Below are the code and all the weights of a small trained network. Each question names an input and a target symbol and asks about switching units off, where a switched-off unit gives its printed mean instead of its output.

import numpy as np


def w(rows, s, z=0):
    codes = np.array(rows[::2]) - 128.0
    scale = np.full(codes.shape[1], s)
    scale[-1] = z or s
    return codes * scale


def norm(h):
    return h / np.sqrt((h * h).mean(-1, keepdims=True) + 1e-5)


def f(y):
    return y / 2 * (1 + np.tanh(0.7978845608 * (y + 0.044715 * y**3)))


def softmax(a):
    e = np.exp(a - a.max(-1, keepdims=True))
    return e / e.sum(-1, keepdims=True)


def log_softmax(a):
    a = a - a.max(-1, keepdims=True)
    return a - np.log(np.exp(a).sum(-1, keepdims=True))


def net(x, mask):
    ids = ['αγζηλτψ'.index(c) for c in x.split()]
    T = len(ids)
    res = E[ids] + P[:T]
    u = 0
    for l in range(2):
        r = norm(res)
        for j in range(2):
            rows = slice(2 * j, 2 * j + 2)
            q, k, v = (r @ M[l][rows].T for M in (Q, K, V))
            z = softmax(np.where(np.tri(T) > 0, q @ k.T / 2**0.5, -1e9)) @ v
            o = O[l][rows]
            res = res + np.where(mask[u + j], z, o[:, -1]) @ o[:, :-1]
        u += 2
        y = f(norm(res) @ A[l][:, :-1].T + A[l][:, -1])
        res = res + np.where(mask[u : u + 8], y, B[l][:, -1]) @ B[l][:, :-1]
        u += 8
    return log_softmax(norm(res)[-1] @ U[:, :-1].T + U[:, -1])


Q, K, V, O, A, B = {}, {}, {}, {}, {}, {}
E = w([
[109,156,126,82],'α',
[113,117,193,71],'γ',
[89,159,106,46],'ζ',
[103,159,136,42],'η',
[114,182,114,132],'λ',
[192,179,57,5],'τ',
[131,51,187,120],'ψ',
],0.016)
P = w([
[139,53,235,87],'0',
[79,53,61,165],'1',
[94,168,204,161],'2',
[126,81,198,8],'3',
[74,55,60,153],'4',
[103,160,194,166],'5',
[116,113,146,29],'6',
[69,80,76,162],'7',
[116,144,179,171],'8',
[122,102,125,55],'9',
[74,92,84,168],'10',
[164,97,151,170],'11',
[121,90,126,65],'12',
[77,111,85,158],'13',
],0.014)
Q[0] = w([
[103,160,38,170],'L0H0',
[146,151,179,170],'L0H0',
[95,175,164,104],'L0H1',
[181,126,250,131],'L0H1',
],0.012)
K[0] = w([
[104,2,176,75],'L0H0',
[31,188,101,174],'L0H0',
[73,215,127,157],'L0H1',
[30,77,163,232],'L0H1',
],0.0084)
V[0] = w([
[107,254,61,137],'L0H0',
[16,132,138,146],'L0H0',
[44,79,142,140],'L0H1',
[129,149,108,109],'L0H1',
],0.0081)
O[0] = w([
[83,84,173,124,4],'L0H0',
[114,160,170,187,211],'L0H0',
[12,148,254,195,208],'L0H1',
[185,213,32,122,150],'L0H1',
],0.0063,0.0033)
A[0] = w([
[198,184,52,117,200],'L0N0',
[106,51,135,178,2],'L0N1',
[208,129,140,51,73],'L0N2',
[39,110,99,172,181],'L0N3',
[101,67,134,152,51],'L0N4',
[184,90,87,170,60],'L0N5',
[165,119,62,250,109],'L0N6',
[158,149,182,80,141],'L0N7',
],0.011,0.0021)
B[0] = w([
[77,111,161,86,252],'L0N0',
[114,138,54,136,164],'L0N1',
[196,89,117,178,219],'L0N2',
[108,164,33,162,250],'L0N3',
[77,123,3,79,154],'L0N4',
[34,36,59,168,105],'L0N5',
[78,112,108,2,141],'L0N6',
[194,77,191,124,243],'L0N7',
],0.0085,0.0033)
Q[1] = w([
[215,153,172,142],'L1H0',
[197,118,254,154],'L1H0',
[77,186,229,192],'L1H1',
[237,158,187,98],'L1H1',
],0.0098)
K[1] = w([
[129,194,82,129],'L1H0',
[247,182,138,126],'L1H0',
[206,136,72,127],'L1H1',
[115,219,114,143],'L1H1',
],0.014)
V[1] = w([
[167,18,178,150],'L1H0',
[123,132,121,126],'L1H0',
[146,104,115,71],'L1H1',
[2,128,132,189],'L1H1',
],0.0093)
O[1] = w([
[131,23,10,192,254],'L1H0',
[147,2,130,73,119],'L1H0',
[124,155,101,144,201],'L1H1',
[3,34,35,210,130],'L1H1',
],0.0054,0.0022)
A[1] = w([
[158,162,166,88,158],'L1N0',
[107,119,187,171,146],'L1N1',
[208,116,203,111,105],'L1N2',
[248,34,214,152,199],'L1N3',
[121,137,157,114,255],'L1N4',
[83,81,141,67,158],'L1N5',
[155,194,45,90,187],'L1N6',
[104,81,129,31,140],'L1N7',
],0.011,0.0039)
B[1] = w([
[123,130,179,203,168],'L1N0',
[178,99,22,91,161],'L1N1',
[125,128,202,202,182],'L1N2',
[110,254,200,159,252],'L1N3',
[196,99,174,92,198],'L1N4',
[85,143,169,51,231],'L1N5',
[101,103,194,216,222],'L1N6',
[155,100,178,97,254],'L1N7',
],0.0088,0.0066)
U = w([
[153,69,173,180,65],'α',
[153,121,162,136,52],'γ',
[140,218,122,118,115],'ζ',
[187,178,206,138,190],'η',
[105,252,122,42,17],'λ',
[149,93,183,39,105],'τ',
[144,111,79,128,253],'ψ',
],0.013,0.0055)

Each question gives the input, a string of symbols that net reads in full, and the target symbol t.
The units are the heads (2 rows each of Q, K, V and O) and the neurons (one row each of A and B). Each row of codes is followed by its name. A weight is (code - 128) times the scale printed after its matrix; where a second scale follows, it is the last column's (O, A, B and U).
mask holds one flag per unit, layer by layer, with each layer's heads first. A switched-off unit (its flag False) gives its mean, the last column of its rows in O or B, instead of its output. The means were averaged over made-up inputs and are rounded, as every weight is.
A unit's drop is (log p(t) with every unit on - log p(t) with that unit switched off) / (log p(t) with every unit on - log p(t) with every unit switched off).
The circuit of an input: a set's keep is (log p(t) with only the set's units on - log p(t) with every unit switched off) / (log p(t) with every unit on - log p(t) with every unit switched off). Starting from the 12 units with the biggest drops (on a tie, the unit counted first), units are removed one at a time, each time the one whose removal leaves the highest keep (on an exact tie, the one counted first), for as long as the keep stays at least 0.8.
units of the circuit, in order: the units of the circuit, biggest drop first
unit that matters most: the unit with the biggest drop
top k neurons: the k neurons with the biggest drops, biggest first
top k neurons in layer l: the k neurons of layer l with the biggest drops, biggest first
heads that matter: for each layer, one digit per head in row order, 1 if its drop is at least 0.15 and else 0, layers parted by /
input α ψ ψ λ λ τ ζ η ψ ζ ζ, target ψ: top 2 neurons => [L1N3 L0N4]
input η ζ ζ η τ ζ ζ ζ γ α α ψ τ λ, target ψ: unit that matters most => L1H0
input η ζ ζ ψ ζ λ ψ α τ η ζ ψ ψ η, target ψ: units of the circuit, in order => [L1H0 L1N3 L0H0]
input α ζ ζ α α, target ζ: units of the circuit, in order => [L0N3 L1H0]
input λ ζ ψ ψ τ η λ λ ζ ζ ζ λ ζ γ, target λ: heads that matter => 11 / 00
input ζ η ψ, target α: units of the circuit, in order => [L1H1 L1H0 L1N1]
input ζ ψ ζ λ ζ ψ ζ ζ ζ λ ζ ζ ζ τ, target τ: top 3 neurons => [L0N0 L1N3 L0N3]
input α α ψ, target α: top 2 neurons => [L0N3 L1N1]
input λ α ψ ζ γ, target ψ: top 4 neurons => [L0N3 L1N3 L0N4 L0N1]
input τ τ η τ ζ τ α γ ζ λ ψ, target ψ: top 2 neurons => [L1N3 L0N1]
input ζ ψ λ ζ ζ ζ, target λ: top 2 neurons => [L1N6 L1N7]
input γ ζ ζ λ λ λ λ ζ ζ ζ γ ζ, target λ: top 2 neurons in layer 1 => [L1N6 L1N3]
input γ ζ ψ ψ ζ γ ζ ζ ζ η τ ζ ζ λ, target λ: top 2 neurons in layer 1 => [L1N2 L1N0]
input ψ ζ α ψ ζ ψ η τ, target τ: units of the circuit, in order => [L0N0]
input ψ ζ η, target τ: top 4 neurons => [L1N3 L1N1 L1N6 L0N7]
input ψ ζ λ ψ ζ ζ λ λ α, target ψ: top 2 neurons in layer 0 => [L0N3 L0N7]
input γ η ψ ζ η γ ζ ζ ψ ψ τ, target ψ: top 3 neurons => [L1N3 L0N7 L0N5]
input ψ ζ λ τ ζ λ ζ γ, target λ: heads that matter => 10 / 10
input λ λ τ λ η γ ζ ζ ψ λ, target τ: heads that matter => 10 / 01
input λ τ τ ζ, target η: top 3 neurons in layer 1 => [L1N3 L1N2 L1N0]
input τ η α ζ λ α γ ζ ζ ψ η, target ψ: unit that matters most => L0H0
input ζ γ α, target ψ: top 2 neurons in layer 1 => [L1N3 L1N1]
input ζ γ ζ η γ ζ α ψ λ, target ζ: top 2 neurons in layer 0 => [L0N3 L0N2]
